Each row has a class, written after it.
[ -59  207 -396 -154    2 -228 -196  -36   33  191  167  419 -126  153
  162  123   85 -238 -372 -121   10    3  -33 -221  413  302   85  404
  -55  139 -344   87] => Zod
[-105 -199   41  232  282   77 -259 -246  -54  -26 -508  354  432  397
  293  -62  -71  172  485 -124  179  102  124 -200  143   66   58  272
  135  348  573  113] => mudul
[-294  412   -4   60  193 -363 -453 -274   18  -26  169   85  -76 -193
  148   71  -64  184 -408  110 -126  238 -340 -432  366   60 -107  534
  343 -186 -194 -246] => gafe
[-145  -76  487   32  -62  321 -288  379   23 -132  201  188  145 -371
 -134  -20 -354 -128 -178  -24   44   99 -100  158 -179  -81 -118   73
  231  103  -43   17] => boni
[  -5  287  195  131  -96  236 -117 -449 -109   26  -83  201  312 -156
 -153  177  -78   78 -253   46  693  -27   39  -27  297   28  126   52
 -148 -435  -50 -274] => bozuz
[-228 -330 -367   50    9 -398  162 -404   -2  160  262  -26   17  -34
  -49   37 -136  242  -22  278  111 -202  -98  -53  186  217   88  343
  382  197 -442  -80] => Zod
[ 186 -159 -117   48  124  -65  486  323  329  -10 -324   27  108  453
  388  -64  -15  -45  183  -56   -9  -13  265  156   50   14 -230  198
  254  315  217  269] => bar
[ 269   95  195  383   23  213    9   17   36  -99 -156 -139  105 -231
   86  237  -16   23   -6   69  262 -134 -167   73  140 -110 -189  -87
  419   46  216   86] => Pag
[ -22  -84 -228   69 -619  -21  184  172  291 -219   87 -511  -26 -142
   -8   39    1  153 -165  118  153  321  -18  267 -181  -73   41 -418
  -97 -396 -238  -57] => Lede
[-166 -218  161  173 -244  -99 -358  521  -98 -172  142 -351 -434 -518
  -70 -230 -368 -167  -46  -56  355   64 -171  -11 -130 -180 -170  291
  397  288 -294   21] => Zod
[  49  -65  227   54  -49  273 -339  276   13 -147  371  270  296   39
 -254   88  156  125 -203  220   96   -3 -224 -208  262  -87  135  -79
  429   16  -72  461] => mudul
[ -73  -67  310   89  222   19 -189 -311  -79   27  155   47  177  153
  -86  -41  -49  341   37  133   12  328 -250 -392  462   55  142  490
  317   70 -274  -46] => betof
[ 145 -354 -415  -39   -9 -181  219  287  115  303 -269  215    4  234
  476 -246 -187 -224 -135  -25   30   75  115   46   45   37  292  262
  236   18 -432  107] => Zod
[-172  130   27 -113  -88 -112 -388 -123   95    4  137 -211  155 -413
  -87  279 -116  137  -85  457  261 -379 -423  -91 -103  -55   84 -169
  521   49 -462   -5] => Zod
[-135  -82  -11 -209  188  -38   42  145  125 -144   71  287   38   34
   42   23  132  239 -120   74    1   75 -273   40   73  133  214  385
  516  165  -11  240] => boni
[-228  340  100  292  -59  149 -314 -284 -217   14  -73  307  234 -499
  109  142  580  177  -59   17  122  265    7 -283  258   70  222  362
  132 -238 -115   54] => nad
[ 331 -343 -289 -413  346 -138  234  -90   80 -353 -534  164  488  446
  308   55  -38  -67  280  355  196 -188 -301   35 -189  495  126  485
  142  202  454    4] => Lede
[ -71   23   70 -199  251 -257 -139  -24  -83   32   80  482   63   49
   -7  130  249   51  -47  119  149 -211 -322 -307  444   85 -158  297
  275  234  -51  134] => gezon
[ -55  473   34  196 -118  195   57  572  100 -157  -67   12 -291 -489
  324  186 -144 -130 -281 -119  198  171    0  382 -221 -136 -190   80
   61 -122 -323  -67] => Zod
[ -58 -181 -249   22 -225  -99 -175  510  196 -281 -112 -207   81  -15
   -6 -243  -93 -390    8   64  -79  298   23   -4 -248   38  431  276
  208  266 -336  431] => boni
[  37 -300  242  -11  -76  386 -145 -181   67 -184   34 -226   74   31
  118  246  -58  -43   87  182  370 -112 -154    7 -156   46 -122  -45
  453  299  157  275] => nad
[  59 -291 -290  210  -38 -172  180  267  132 -156 -451 -278   20  -93
  330  131    0  -20  226  290  177   35 -104  327 -240   63   89   18
   86   76 -272   32] => Lede
[-127   -6 -382  126  -87 -217  -18  -32  203   67 -584 -265  176  380
  589 -268   26 -165  491  152  -49  328  192  -36 -180   19  150  131
  -48  193   54  -69] => gafe
[ 246 -264  211  185  130  -32   17  369 -117  329 -136  141  265  111
 -136 -333 -247 -104  -80   43  264 -168   54  231  115 -212   62 -180
  -43 -196  184 -229] => betof
[ -83   18 -119 -102  173  -77  271  -53  -79 -300  220 -144   -5  234
  -92 -130 -254 -183  409  -13   -1 -124    0  -78 -394  168  267  403
  -16  507 -182   15] => bozuz
[  37  142  -61  108 -220   67  136  124   98  -31  279 -126   12 -484
 -159  179  224   39 -513  158  196  124 -350   73 -104 -137   18  191
  544  -52  -46   43] => bar
[  93  208  -50   85   59  310  -16 -195   -4   92 -135   64 -330 -129
  114  -83  -89   59 -147  107    3  238  -41  -86  242  -20  293  511
  205  -91 -386  -59] => nad
[ 334 -244  171   44 -239  337   27  190  218   80 -185 -242  422  226
  -90 -349 -450  -97  -24  320  196  259  -45  192  -23 -243  213 -209
  180 -188   25  -39] => nad
[  33 -508  -54   36 -270 -474    6  631  281   46  209 -492 -417  -76
 -304 -234  -20 -149 -231  235  -81 -188  -87   78  208 -303  -38 -320
  416   34 -440  403] => gezon
[ -30 -225  -95  172  169 -154  163  170  142  -86  -68 -138 -291  236
  358 -128  127   12   35   44 -106  479 -255 -165  179  -62 -158  710
  580  425   80  151] => betof
[ 231  208  -51  261   32  209  185  178  160 -226  -91  230  403 -102
  281  137 -214 -379 -139  176  319 -157  -71  199  -45  167  445  339
  446   83 -259  107] => Lede
[ 354 -175  -43 -377  132  -52  -72  314  316  150 -371 -264  123  550
   33 -489 -625 -212  322  148  -45 -243  -67  205 -155   20   88  -42
  165  403  396  -55] => nad
[ 158 -567   86   59  256  -75 -266   60   92  175 -617   14  476  201
  -37  -78  -56 -205  245  306  229 -519    3  103  -68  -40  260 -117
  373  275  506  296] => gafe
[-265 -136 -159  323 -363  121 -280  465 -339   80  344   82  -62 -516
 -175   -1  191 -251 -318   46  385  253  130  164  -61 -157  -92   77
  227  230 -502  507] => bozuz
[-353  219 -270   47 -295 -388  262 -391  259  -65   11 -503   28 -109
  -17   23  201  185  170  268 -214  334  -66   47   83  -12  379  -46
   41 -158 -485 -101] => betof
[  35   46 -195  -42 -473  -61 -336  106  417   17 -242 -605 -112 -217
 -341  -38  -32   76 -259  536  275  -12 -164  210  135 -199  158 -397
  176 -312 -202   41] => boni
[-107 -805  324  348   40 -228   75  211  -77 -173   98  -59 -226  240
   -4  -21  242  125  382 -219   90   53  -32 -256  229  -38 -116   67
 -121  187   66  114] => gafe
[  13  194   81 -266 -162  592 -247 -141  -87  236  262   55   -9 -202
  108   71 -115   38 -435  177   98  241   39   93  -68  220  132  107
  193 -152 -602   25] => boni
[-130 -261   34  262   47  -21 -311 -183   93  111  122 -568   82   63
 -162  -45   36  188 -168  354   72    2  -25 -124 -256 -135  -47   36
  348  -23  200 -107] => betof
[ -78   63  195 -280  155  104 -552  201 -246  160 -173   12  143   37
  289  163  342   20   -4   77  442  -14 -143 -135 -118   68  -62  -39
  218  216 -120  316] => gafe
[-158 -268  341 -292   50 -176 -287  305 -155  -53 -180  -96 -183  -47
   36  -47  130  -45   93  -61 -141  290  -89    2   16  -48 -504  -62
 -252   37  236   22] => bar
[-237  445 -119 -379  -97  171  -42 -156 -118  262   98  109 -200 -302
  293  147 -126 -150 -180 -118  238 -282  212  358 -315  199  -30 -108
   32  112 -245 -105] => bar
[ 333 -236  392  338  151  532  159   28  145   93 -255 -236   57  195
 -126 -170 -327  251  311  276  124  -25  -98   74 -103 -387   32  -53
  236   77  249 -267] => Pag
[ 151 -349 -123  352  -36 -495  224  200  -38  154  266   73  299  168
 -138  -50 -126  -57 -119   81  -27 -386   36  178  434 -230  -67 -712
  191 -177  -46  214] => Lede
[  -9   32 -137 -291  165 -353  -47   57 -201  358 -221  400  -10 -233
   -7  135  238  -45  -69    9   -8 -237  -87   46  306  193 -137  123
 -246   27 -253  -53] => betof
[-209  -91 -287  375 -449 -460   60  252  156  -98  -73 -206  -17 -423
   20  -30   91  -66 -132   11  199  318  -74 -125  144 -172  308  209
  149 -109 -775   64] => Lede
[ -37 -287  155  306 -201   -4  283   22  352  182 -210 -346  238  215
   21 -308  117  129  106   80  223  166  277   69  -38 -174  383  -11
  171 -185    8 -136] => gezon
[ -72  -23   58  -63 -441  -19   -6   33  361  127  185 -146   56 -118
  143   77  -22  366 -348   67  157  163   49  103  187  169  -55 -210
  -52 -581 -394 -308] => bar
[  81  395 -113  196  271  105 -371 -464    0   81  271  407  -10 -145
 -163  222  156  488 -379   18  216 -205 -373 -388  478  303  167  688
  402  -18  218 -216] => nad
[  95 -345   56   58 -233 -129 -133  -77  191  111   36 -225  533  447
  -41 -153 -269   48  -28  100  378  124  -62  -39  154   16  244 -386
   63 -155  -47  -50] => gezon
[  72  599  506   33  -11  456   15   67   44   38  466   66   86 -116
 -153  110   31  168 -309   70  245   25 -103   83  294  -44  -64   73
  391  -29  -83   18] => gafe
[ -72 -543  453  251  112   96  125  -24    3  291 -508  -99  183  397
  143 -333 -269  253  401  -64  127  262  457   53  233 -315  -67 -101
  -28  -32  -16   28] => gafe
[ -51  212  179 -309  182  -96  -29   30  235  -42  -20 -289 -123  447
  197 -242 -170 -137   86   35  -11  -40   25 -135  103   18  473  221
  429  171 -291  173] => Zod
[-265  899 -395 -448  -13  -67 -416  375  -91   80   88  344 -288 -257
  396   32  230  -86 -494 -189  167  279 -169  -20    0  120   76  431
  298  148 -399  235] => betof
[  70  197  306  -26   13  226  431 -225  115   71  180  203  125    2
   33    1 -511  -68 -128   -5  104 -140  -90  236   25 -191  260 -276
  135 -251 -242 -333] => gezon
[ 159  203  106  207  112  171 -202 -167 -109   36  269  197  499  126
  -29  233  -32  -65 -224  380 -204  250 -273 -167  319  -50 -223 -127
  104 -112  -30   30] => mudul
[   0  216 -394 -320   50  181    0  141  -31  116   -3  204   24  -51
  -67  -57 -141 -215 -224  261  104  -60  -81  311 -293  118  371  308
  177  247 -215  108] => Zod
[-103 -146  -55  179   40 -445 -379  295    8   13  116   38   60  120
   99  -13 -167 -187  135 -215   93  -78 -105 -204  292  122   56   79
  190  436 -336  307] => bozuz
[-290 -111    4 -304  188 -464  -92  520  130   15  142  398  -70   14
  204  -69 -108 -241 -165 -214  -51 -314  144  -26   76  224 -174  405
  275  337 -284  310] => bozuz
[  43  -27  378  137 -210  184  -10  373  202   81  148 -274 -108 -237
 -303 -197  -54  122  -88  330  246  -92  -63  257  253 -288   90 -155
  514  -93 -240  131] => bozuz
[ 220 -104  119  441  -68 -166 -153  468  384  105  175 -656  -91 -134
 -189 -214 -377  184 -190   83  113 -112 -257    7   37 -201    2  114
  796  229  -64  -49] => Pag
[ 269 -398 -334  175  171 -236  221   59   -8  125 -282 -132  255  447
   76  -35  102  -67  353  255 -127  -80  -62  208    1   59   71 -253
 -152  132  291   31] => Zod
[ -48 -215  135   64 -202  -68 -344  295  109 -251  -24 -250  260 -264
 -141   32  306 -459 -249  389   68   19  -78 -116  -48  -25  306   69
  306 -145 -221  418] => betof
[ 267 -491  195  435 -216  -79 -116  486  334  -21 -168 -219  362   41
   36 -199 -213 -359   17  144  195  -58  -28  -26  230 -195   96  -45
  563  161   -4  359] => nad
[ -80 -190  210  111  -98  106 -201 -131  421   75  -88 -289   67  339
  226 -110   53  496  522  353 -221  406 -366 -210  239  -71   14    8
  282  173   16 -206] => nad
[ -72  -59  -54 -179  185 -158 -320 -159 -216  139  350  270   27  270
 -188  -28 -245  270 -300   -7  124   16 -163 -199  419   85 -192   91
  135   51    0   42] => mudul
[-158  384 -237 -327 -199  106 -293  -66  195    9   24  155  -62  213
  174 -182  351   82   -8  159 -205  155  230 -260  209  265  207  230
 -171 -221 -151   22] => betof
[  71   80 -203 -415 -161  -54 -260  -15  274  216   86  236  306  -63
  124  178 -131   24 -585  308  373 -443 -158  195  176  269    4 -266
  446 -269 -136   60] => boni
[  -2  341  128   16   16   97  -75 -385  -62  109  399  196  -44 -221
 -206  231 -204  583 -496  125 -221  155 -119  -17  473   80 -516 -118
 -232 -667  -64 -496] => mudul
[-204 -782 -185   41 -257 -483 -273  410  253  -67  -50 -222 -246  -51
  161 -119  -32 -143 -112  298  117  105 -197  -49  141    8 -274  158
  425  203 -248  245] => gezon
[ -20 -119  -50  -11  -53  145  235 -393  -23  279 -295  131  345  156
   97 -108 -174   59  112   93  -19  187  270  253   42  -26   59 -226
 -149 -158   65 -114] => gezon
[ 190  -45   91   88 -264  555 -105 -165   -8  221  201  339  150  -75
   41  142   68 -130 -157  243 -124  131   92  -67  311  216 -155   62
 -182 -118 -228  -42] => gafe
